Below are the code and all the weights of a small trained network. Each question names an input and a target symbol and asks about switching units off, where a switched-off unit gives its printed mean instead of its output.

import numpy as np


def w(rows, s, z=0):
    codes = np.array(rows[::2]) - 128.0
    scale = np.full(codes.shape[1], s)
    scale[-1] = z or s
    return codes * scale


def norm(h):
    return h / np.sqrt((h * h).mean(-1, keepdims=True) + 1e-5)


def softmax(a):
    e = np.exp(a - a.max(-1, keepdims=True))
    return e / e.sum(-1, keepdims=True)


def log_softmax(a):
    a = a - a.max(-1, keepdims=True)
    return a - np.log(np.exp(a).sum(-1, keepdims=True))


def net(x, mask):
    ids = ['αβδζηθλμξστφψω'.index(c) for c in x.split()]
    T = len(ids)
    res = E[ids] + P[:T]
    u = 0
    for l in range(2):
        r = norm(res)
        for j in range(3):
            rows = slice(4 * j, 4 * j + 4)
            q, k, v = (r @ M[l][rows].T for M in (Q, K, V))
            z = softmax(np.where(np.tri(T) > 0, q @ k.T / 4**0.5, -1e9)) @ v
            o = O[l][rows]
            res = res + np.where(mask[u + j], z, o[:, -1]) @ o[:, :-1]
        u += 3
    return log_softmax(norm(res)[-1] @ U[:, :-1].T + U[:, -1])


Q, K, V, O = {}, {}, {}, {}
E = w([
[135,87,193],'α',
[115,112,88],'β',
[249,219,161],'δ',
[115,180,123],'ζ',
[154,74,140],'η',
[168,115,113],'θ',
[100,180,143],'λ',
[103,103,155],'μ',
[97,168,139],'ξ',
[173,92,127],'σ',
[146,167,109],'τ',
[89,161,142],'φ',
[90,157,146],'ψ',
[108,176,128],'ω',
],0.019)
P = w([
[109,129,79],'0',
[122,113,71],'1',
[136,134,60],'2',
[105,179,66],'3',
[104,199,59],'4',
[90,220,52],'5',
[105,227,54],'6',
[105,251,56],'7',
[108,250,57],'8',
[127,238,54],'9',
],0.0023)
Q[0] = w([
[18,113,172],'0.h1',
[72,138,178],'0.h1',
[30,178,139],'0.h1',
[79,145,10],'0.h1',
[129,150,5],'0.h2',
[182,120,41],'0.h2',
[22,225,105],'0.h2',
[186,118,185],'0.h2',
[85,2,180],'0.h3',
[112,225,43],'0.h3',
[87,87,178],'0.h3',
[138,11,107],'0.h3',
],0.0077)
K[0] = w([
[110,166,156],'0.h1',
[158,114,181],'0.h1',
[59,163,94],'0.h1',
[182,188,3],'0.h1',
[125,169,194],'0.h2',
[194,136,170],'0.h2',
[94,153,30],'0.h2',
[166,103,127],'0.h2',
[184,170,252],'0.h3',
[84,51,94],'0.h3',
[106,190,199],'0.h3',
[254,111,175],'0.h3',
],0.0083)
V[0] = w([
[239,130,253],'0.h1',
[136,158,97],'0.h1',
[91,213,80],'0.h1',
[183,73,89],'0.h1',
[89,97,152],'0.h2',
[109,107,77],'0.h2',
[142,154,188],'0.h2',
[62,245,183],'0.h2',
[180,72,149],'0.h3',
[122,229,195],'0.h3',
[162,115,170],'0.h3',
[32,132,59],'0.h3',
],0.0056)
O[0] = w([
[111,111,147,184],'0.h1',
[135,122,159,47],'0.h1',
[125,127,165,1],'0.h1',
[177,85,159,95],'0.h1',
[94,151,163,228],'0.h2',
[136,168,126,98],'0.h2',
[105,93,137,170],'0.h2',
[126,125,147,158],'0.h2',
[169,141,140,225],'0.h3',
[173,255,90,51],'0.h3',
[122,201,131,189],'0.h3',
[117,39,178,75],'0.h3',
],0.0064,0.00036)
Q[1] = w([
[104,183,155],'1.h1',
[105,219,160],'1.h1',
[168,48,107],'1.h1',
[118,123,76],'1.h1',
[139,98,180],'1.h2',
[177,90,151],'1.h2',
[253,122,97],'1.h2',
[133,132,99],'1.h2',
[131,176,114],'1.h3',
[178,96,122],'1.h3',
[82,206,141],'1.h3',
[186,105,122],'1.h3',
],0.014)
K[1] = w([
[184,192,181],'1.h1',
[175,172,213],'1.h1',
[100,85,8],'1.h1',
[140,111,77],'1.h1',
[113,76,115],'1.h2',
[147,107,159],'1.h2',
[149,93,213],'1.h2',
[149,89,139],'1.h2',
[89,113,121],'1.h3',
[159,155,189],'1.h3',
[85,119,72],'1.h3',
[147,100,216],'1.h3',
],0.013)
V[1] = w([
[63,155,166],'1.h1',
[137,89,254],'1.h1',
[201,162,151],'1.h1',
[93,125,49],'1.h1',
[188,105,143],'1.h2',
[140,115,81],'1.h2',
[87,131,54],'1.h2',
[185,155,136],'1.h2',
[146,136,198],'1.h3',
[150,149,192],'1.h3',
[165,108,135],'1.h3',
[176,145,178],'1.h3',
],0.012)
O[1] = w([
[90,146,142,148],'1.h1',
[110,154,228,251],'1.h1',
[211,162,142,148],'1.h1',
[100,86,30,55],'1.h1',
[45,112,138,92],'1.h2',
[160,93,54,84],'1.h2',
[189,128,66,106],'1.h2',
[87,128,224,103],'1.h2',
[146,186,201,173],'1.h3',
[153,163,220,162],'1.h3',
[161,187,138,113],'1.h3',
[124,254,226,134],'1.h3',
],0.006,0.0021)
U = w([
[178,9,204,77],'α',
[131,148,253,195],'β',
[247,82,83,121],'δ',
[150,193,60,61],'ζ',
[107,61,59,254],'η',
[194,174,60,111],'θ',
[110,164,118,178],'λ',
[86,159,130,151],'μ',
[241,191,159,161],'ξ',
[136,133,130,9],'σ',
[133,183,74,53],'τ',
[223,70,156,43],'φ',
[31,39,179,129],'ψ',
[80,163,111,34],'ω',
],0.014,0.0057)

Each question gives the input, a string of symbols that net reads in full, and the target symbol t.
The units are the heads (4 rows each of Q, K, V and O). Each row of codes is followed by its name. A weight is (code - 128) times the scale printed after its matrix; where a second scale follows, it is the last column's (O and U).
mask holds one flag per head, layer by layer. A switched-off head (its flag False) gives its mean, the last column of its rows in O, instead of its output. The means were averaged over made-up inputs and are rounded, as every weight is.
A unit's drop is (log p(t) with every unit on - log p(t) with that unit switched off) / (log p(t) with every unit on - log p(t) with every unit switched off).
The circuit of an input: a set's keep is (log p(t) with only the set's units on - log p(t) with every unit switched off) / (log p(t) with every unit on - log p(t) with every unit switched off). Starting from all 6 units, units are removed one at a time, each time the one whose removal leaves the highest keep (on an exact tie, the one counted first), for as long as the keep stays at least 0.8.
units of the circuit, in order: the units of the circuit, biggest drop first
most important unit: the unit with the biggest drop
which heads matter: for each layer, one digit per head in row order, 1 if its drop is at least 0.15 and else 0, layers parted by /
drop when u is switched off: that unit's drop, to one decimal
input σ τ μ η τ μ ψ β ξ, target η: which heads matter -> 000 / 001
input ξ τ θ θ α β σ β τ ω, target η: most important unit -> 1.h3
input ψ τ θ μ ω δ η μ, target ξ: which heads matter -> 001 / 100
input θ μ α σ, target β: units of the circuit, in order -> 1.h3; 1.h2
input α ψ ξ μ β ψ σ, target η: which heads matter -> 110 / 100
input τ ω σ η δ μ θ η, target ξ: which heads matter -> 011 / 101
input μ α μ ζ σ μ ξ τ, target β: which heads matter -> 001 / 100
input β ξ μ ξ η ψ θ ω μ τ, target η: which heads matter -> 001 / 100
input μ β μ θ, target η: which heads matter -> 000 / 100
input θ ξ θ θ α θ, target β: which heads matter -> 001 / 011
input φ α β θ φ μ μ α θ ζ, target β: which heads matter -> 101 / 110
input μ θ μ δ ζ, target ξ: which heads matter -> 000 / 100
input η θ η λ ψ α β μ τ θ, target η: which heads matter -> 100 / 110
input ξ β φ φ ψ σ, target η: which heads matter -> 000 / 100
input η μ η ψ β ψ η μ ω, target η: which heads matter -> 000 / 001
input β σ μ φ, target η: most important unit -> 1.h3
input ζ α ω, target β: which heads matter -> 001 / 100
input τ φ α ψ θ φ δ α σ, target β: which heads matter -> 000 / 011
input α τ α σ μ η τ ξ ξ θ, target β: drop when 1.h2 is switched off -> 0.4
input θ ζ δ ψ, target ξ: units of the circuit, in order -> 1.h1
input μ δ ψ α η τ, target β: drop when 0.h2 is switched off -> 0.0
input μ ξ φ β θ η ζ, target η: drop when 1.h3 is switched off -> 0.5
input μ φ η σ θ β μ τ, target η: drop when 1.h1 is switched off -> 0.1
